Here is a tiny trained network, its code and every weight. The questions are about switching its units off for an input and a class, where a switched-off unit gives its printed mean instead of its output.

import numpy as np


def w(rows, s, z=0):
    codes = np.array(rows[::2]) - 128.0
    scale = np.full(codes.shape[1], s)
    scale[-1] = z or s
    return codes * scale


def f(y):
    return np.maximum(y, 0)


def log_softmax(a):
    a = a - a.max(-1, keepdims=True)
    return a - np.log(np.exp(a).sum(-1, keepdims=True))


def net(x, mask):
    res = np.array(x, float).reshape(1, 4) / 4 @ E
    y = f(res @ A[0][:, :-1].T + A[0][:, -1])
    res = res + np.where(mask, y, B[0][:, -1]) @ B[0][:, :-1]
    return log_softmax(res[-1] @ U[:, :-1].T + U[:, -1])


A, B = {}, {}
E = w([
[62,134,80,29],'x0',
[11,140,98,124],'x1',
[190,116,96,98],'x2',
[79,251,78,113],'x3',
],0.011)
A[0] = w([
[158,157,144,195,126],'n0',
[188,177,196,81,101],'n1',
[175,126,183,138,184],'n2',
[136,195,143,67,127],'n3',
[142,85,143,123,132],'n4',
[182,134,132,140,144],'n5',
[104,100,197,173,116],'n6',
[111,8,163,104,252],'n7',
[141,80,143,108,236],'n8',
[146,209,127,147,40],'n9',
],0.014,0.0027)
B[0] = w([
[47,2,97,108,192],'n0',
[36,176,194,110,183],'n1',
[64,166,95,81,205],'n2',
[132,111,56,177,193],'n3',
[116,152,95,144,178],'n4',
[88,132,133,125,186],'n5',
[104,148,115,143,186],'n6',
[70,174,97,182,246],'n7',
[100,199,74,180,192],'n8',
[153,169,43,138,177],'n9',
],0.0088,0.012)
U = w([
[121,196,48,209,79],'0',
[58,178,132,74,210],'1',
[77,14,25,107,184],'2',
[138,201,118,191,239],'3',
[197,133,141,192,130],'4',
[173,86,174,103,3],'5',
[232,1,216,110,26],'6',
[222,29,157,44,40],'7',
],0.0076,0.0053)

Each question gives the input, the list of numbers given to net, and the class t.
The units are the neurons (one row each of A and B). Each row of codes is followed by its name. A weight is (code - 128) times the scale printed after its matrix; where a second scale follows, it is the last column's (A, B and U).
mask holds one flag per neuron, in row order. A switched-off neuron (its flag False) gives its mean, the last column of its row in B, instead of its output. The means were averaged over made-up inputs and are rounded, as every weight is.
A unit's drop is (log p(t) with every unit on - log p(t) with that unit switched off) / (log p(t) with every unit on - log p(t) with every unit switched off).
The circuit of an input: a set's keep is (log p(t) with only the set's units on - log p(t) with every unit switched off) / (log p(t) with every unit on - log p(t) with every unit switched off). Starting from all 10 units, units are removed one at a time, each time the one whose removal leaves the highest keep (on an exact tie, the one counted first), for as long as the keep stays at least 0.8.
circuit, biggest first: the units of the circuit, biggest drop first
top k neurons: the k neurons with the biggest drops, biggest first
drop of u: that unit's drop, to one decimal
input [6,8,8,-7], class 1: circuit, biggest first : (n0)
input [-4,-4,-8,-8], class 0: top 3 neurons : (n7; n8; n6)
input [-6,3,0,3], class 2: circuit, biggest first : (n0; n7)
input [1,4,-5,-5], class 0: circuit, biggest first : (n7; n0)
input [3,-8,-3,-5], class 1: top 3 neurons : (n1; n2; n3)
input [7,4,6,7], class 0: top 3 neurons : (n0; n3; n9)
input [4,-8,5,-5], class 1: top 3 neurons : (n1; n2; n3)
input [0,4,-5,-4], class 3: top 2 neurons : (n0; n2)
input [7,7,0,7], class 0: top 2 neurons : (n3; n0)
input [-2,-5,2,0], class 1: circuit, biggest first : (n1; n2; n3)
input [-3,4,2,-7], class 0: top 2 neurons : (n7; n8)
input [-3,0,-1,-6], class 0: top 2 neurons : (n7; n8)
input [4,4,-7,8], class 0: top 3 neurons : (n3; n9; n0)
input [-8,6,-2,3], class 2: top 3 neurons : (n0; n7; n8)
input [-5,-7,-1,-7], class 0: circuit, biggest first : (n7)
input [-6,4,0,-8], class 0: top 4 neurons : (n7; n8; n6; n4)
input [-4,-2,2,2], class 2: top 3 neurons : (n0; n7; n8)
input [-6,-7,7,-7], class 0: top 3 neurons : (n8; n7; n4)
input [5,1,-8,-5], class 3: drop of n0 : 0.4
input [-6,-7,7,-2], class 1: drop of n1 : 0.4
input [-5,-8,-6,3], class 1: drop of n7 : 0.0
input [-6,-2,4,0], class 2: drop of n0 : 0.9
